The symbols move the elements like this.
@: x103->x787, x369->x279, x341->x556, x750->x36, x253->x860, x477->x477, x68->x514, x525->x477, x132->x634, x458->x6, x179->x256, x406->x864, x586->x525, x177->x431, x575->x829, x325->x860, x559->x29, x787->x36, x254->x222, x218->x277, x222->x6, x829->x42, x6->x354, x373->x68, x204->x369, x556->x595, x713->x458, x821->x104, x660->x350, x371->x177, x116->x277, x466->x559, x971->x266, x864->x42, x151->x323, x256->x458, x595->x138, x293->x406, x138->x103, x42->x29, x421->x575, x277->x477, x145->x860, x948->x103, x29->x421, x950->x325, x323->x950, x36->x132, x354->x586, x350->x787, x56->x660, x634->x660, x104->x116, x514->x256, x431->x713, x860->x254, x125->x293, x944->x179, x629->x179, x279->x253, x266->x750
^: x103->x373, x369->x222, x341->x68, x750->x525, x253->x750, x477->x477, x68->x132, x525->x222, x132->x68, x458->x829, x179->x556, x406->x256, x586->x254, x177->x559, x575->x864, x325->x145, x559->x421, x787->x116, x254->x323, x218->x354, x222->x525, x829->x42, x6->x325, x373->x253, x204->x660, x556->x514, x713->x586, x821->x204, x660->x341, x371->x6, x116->x68, x466->x29, x971->x586, x864->x944, x151->x371, x256->x595, x595->x948, x293->x179, x138->x103, x42->x125, x421->x406, x277->x253, x145->x458, x948->x56, x29->x944, x950->x431, x323->x177, x36->x750, x354->x860, x350->x104, x56->x787, x634->x350, x104->x369, x514->x634, x431->x713, x860->x466, x125->x629, x944->x138, x629->x341, x279->x266, x266->x525

In the rows, 491 means zero.

The rows follow the links: the fewer symbols apart two elements are, the more alike their rows tend to be.

Each row is also shifted at random along 5 hidden directions that mean nothing.

Some elements, each with a row of numbers:
x431: [ 345  402  518  344  536  385  610  541  531  214  496  637  484  517  460  588  425  382  529  332  403  559  536  614  470  682  477  442  625  344  564  488  409  599  466  584  705  434  315  506  440]
x103: [ 792  359  560  489  505  516  690  540  465  367  416  523  260  385  293  485  390  490  478  575  625  411  661  429  382  541  561  484  601  344  537  377  431  492  669  490  656  444  319  489  410]
x29: [ 428  583  457  419  502  449  467  390  387  513  369  383  394  427  458  451  425  594  411  507  432  531  499  481  585  507  555  507  412  472  420  369  530  495  545  520  525  563  633  540  633]
x56: [ 541  387  534  580  525  407  640  433  606  570  550  712  379  421  410  569  695  456  564  719  619  495  602  447  461  485  552  355  619  466  412  390  543  376  603  599  563  474  392  535  289]
x787: [ 379  375  549  599  406  418  497  502  596  571  520  588  598  521  512  590  556  491  454  512  444  396  486  284  529  616  626  509  616  559  436  603  613  450  500  541  274  450  586  621  418]
x971: [ -71  545  544  573  345  631  430  603  448  333  586  434  398  504  558  433  453  589  667  536  620  591  563  758  548  477  248  484  431  538  400  771  484  490  381  476  616  439  276  416  293]
x514: [ 531  498  464  574  535  506  574  466  537  284  598  620  405  595  546  631  523  350  659  516  490  618  532  472  495  520  424  452  596  409  422  398  427  514  644  509  637  511  421  487  479]
x559: [ 592  544  386  346  526  376  549  439  435  637  372  508  530  441  472  412  598  598  382  538  447  509  467  442  539  472  586  455  452  520  522  407  517  475  608  610  389  479  616  572  620]
x713: [ 469  439  496  412  607  401  571  552  551  498  573  655  539  415  453  516  596  353  536  470  491  547  571  632  437  536  493  430  559  475  632  496  429  544  464  598  549  442  342  451  375]
x125: [ 277  486  492  546  419  618  467  463  368  351  599  673  476  574  513  528  508  314  598  503  473  633  538  595  548  442  319  570  393  450  360  592  474  436  525  545  613  483  362  403  482]
x204: [ 750  350  469  551  507  356  506  288  643  690  455  713  647  528  515  460  674  459  411  661  551  475  444  379  469  519  771  391  491  510  412  456  592  379  422  602  410  558  608  360  476]
x253: [ 397  467  450  584  513  496  651  566  582  485  550  599  597  439  512  363  644  603  450  607  541  532  448  432  509  515  584  468  432  642  533  686  555  473  565  601  391  403  552  505  549]
x373: [ 823  387  452  561  601  433  770  563  594  380  470  614  448  438  422  458  552  499  460  603  535  465  522  302  422  624  705  472  619  469  596  410  485  547  757  561  503  422  544  516  542]
x369: [ 515  469  530  586  488  453  375  320  606  472  346  337  402  544  551  444  341  595  454  586  559  459  417  532  506  553  731  421  426  423  357  328  569  462  299  364  653  696  619  302  507]
x293: [ 600  407  479  495  463  594  545  449  393  322  510  694  553  594  463  467  440  292  504  455  455  564  523  480  480  509  461  604  434  386  461  517  433  496  590  547  608  497  418  382  586]
x179: [ 764  508  467  502  443  628  408  510  334  555  503  428  468  567  492  474  398  366  534  477  541  455  518  484  412  329  338  615  435  417  488  442  404  468  544  399  485  523  431  394  484]
x406: [ 676  560  423  506  535  527  361  391  352  736  450  409  484  444  520  396  473  378  448  536  453  518  492  522  500  341  558  622  363  485  447  296  518  468  518  416  433  643  638  413  569]
x42: [ 316  586  513  480  452  619  435  540  310  547  582  574  427  311  377  443  589  338  566  530  464  595  649  589  606  448  306  517  351  570  427  632  461  490  512  558  492  446  290  508  399]
x341: [ 434  334  518  563  341  571  557  504  461   82  578  792  635  769  546  662  403  290  526  309  350  534  466  336  531  693  433  604  584  371  407  714  445  501  592  558  513  385  430  485  590]
x354: [ 302  513  613  558  558  492  537  466  570  382  543  558  661  497  482  489  455  544  373  378  435  479  336  421  479  534  609  508  424  600  600  579  469  471  337  519  436  456  642  462  673]
x466: [ 484  544  467  392  468  475  566  477  392  458  430  532  569  468  408  456  510  590  362  456  425  473  454  388  550  528  535  488  437  546  504  577  483  494  578  600  357  409  575  573  663]

Start here and follow the symbols in turn, left to right. Where do you end up?
Answers are names.
[ 458  524  391  467  585  367  519  337  460  632  373  531  484  414  490  413  592  531  400  606  416  585  462  494  598  480  691  481  403  492  433  283  588  466  566  623  494  594  700  547  637]
^ @ ^ ^ ^ => x103
[ 238  480  529  657  421  401  405  383  620  629  579  645  546  557  588  655  719  479  577  621  482  536  475  405  584  507  515  368  572  579  287  520  617  351  440  551  379  517  552  576  334]
^ ^ ^ ^ => x525
[ 571  483  385  300  490  350  477  506  468  611  401  461  610  562  531  500  504  580  416  377  422  457  440  504  458  481  484  475  568  472  580  471  475  525  501  544  357  443  539  592  523]
^ ^ ^ => x406
[ 452  448  384  585  534  453  625  457  617  590  508  663  507  423  549  293  749  586  539  813  680  612  510  608  508  470  617  354  415  588  480  565  580  420  535  639  562  484  475  332  395]
@ ^ @ ^ ^ => x525
[ 329  457  522  533  421  560  505  410  342  523  474  567  400  442  414  490  475  488  479  572  512  523  558  515  528  399  445  586  398  457  381  463  536  378  583  566  541  504  475  492  494]
^ @ @ ^ ^ => x68
[ 278  415  532  462  376  593  543  523  336  317  541  768  512  415  342  470  489  307  470  425  386  571  608  488  628  613  421  599  377  474  432  708  499  513  567  672  522  388  330  495  522]
^ @ @ @ => x458
[ 556  350  586  597  548  382  605  411  575  554  446  583  406  463  421  553  481  468  447  607  584  423  510  414  409  498  679  491  592  388  471  278  549  409  540  503  579  550  547  480  428]
^ @ ^ ^ ^ => x132
[ 629  278  522  541  498  476  658  470  473  396  606  971  746  608  462  556  576  193  438  449  426  532  486  363  413  561  599  626  509  434  562  598  456  450  617  692  448  395  479  393  588]
^ @ @ ^ => x373
[ 619  569  582  393  440  673  296  622  273  419  480  244  387  328  334  474  201  314  440  243  364  377  591  478  534  577  414  627  396  458  553  571  380  644  410  320  442  526  373  468  532]
@ @ @ => x421
[ 762  343  570  528  449  526  602  487  438  507  503  609  499  522  386  509  429  378  453  508  569  380  554  375  343  456  534  606  574  400  541  456  444  425  598  512  483  447  449  440  451]
^ ^ @ @ => x350
[ 601  646  562  516  670  479  341  450  498  761  551  289  485  332  504  493  477  412  504  479  508  435  468  536  418  364  579  497  469  559  634  302  408  513  302  356  400  625  605  399  470]
@ @ ^ => x860
[ 502  618  529  526  599  567  425  524  532  601  553  244  400  343  424  465  515  627  482  517  502  437  401  445  470  295  370  452  380  635  531  425  505  477  419  335  458  480  529  605  544]
^ @ ^ => x254
[ 472  523  465  394  441  459  464  569  476  666  491  456  763  554  573  366  522  625  377  398  531  404  376  507  401  420  487  519  451  619  672  707  457  481  327  522  230  378  583  430  526]
^ ^ ^ => x559
[ 694  459  494  595  469  416  357  371  595  674  473  469  565  580  597  601  518  428  475  510  461  400  433  309  493  522  649  474  587  503  399  402  557  448  407  414  317  617  678  491  440]
^ @ ^ @ => x256
[ 354  519  641  496  597  451  505  421  554  328  515  481  640  537  494  586  328  481  357  263  360  433  336  403  471  633  666  521  520  490  595  498  404  537  289  468  437  510  686  455  722]
@ ^ @ => x559
[ 327  521  519  477  481  543  529  640  505  453  562  479  488  426  489  397  493  515  571  507  602  535  551  694  439  475  374  472  451  549  575  661  438  526  398  485  576  441  300  385  365]
@ @ ^ @ => x477
[ 817  418  477  483  474  513  572  573  528  366  505  507  406  412  362  527  548  471  503  507  460  442  539  303  509  588  447  414  557  510  491  552  513  538  643  495  483  402  364  635  465]
@ @ @ @ @ => x477
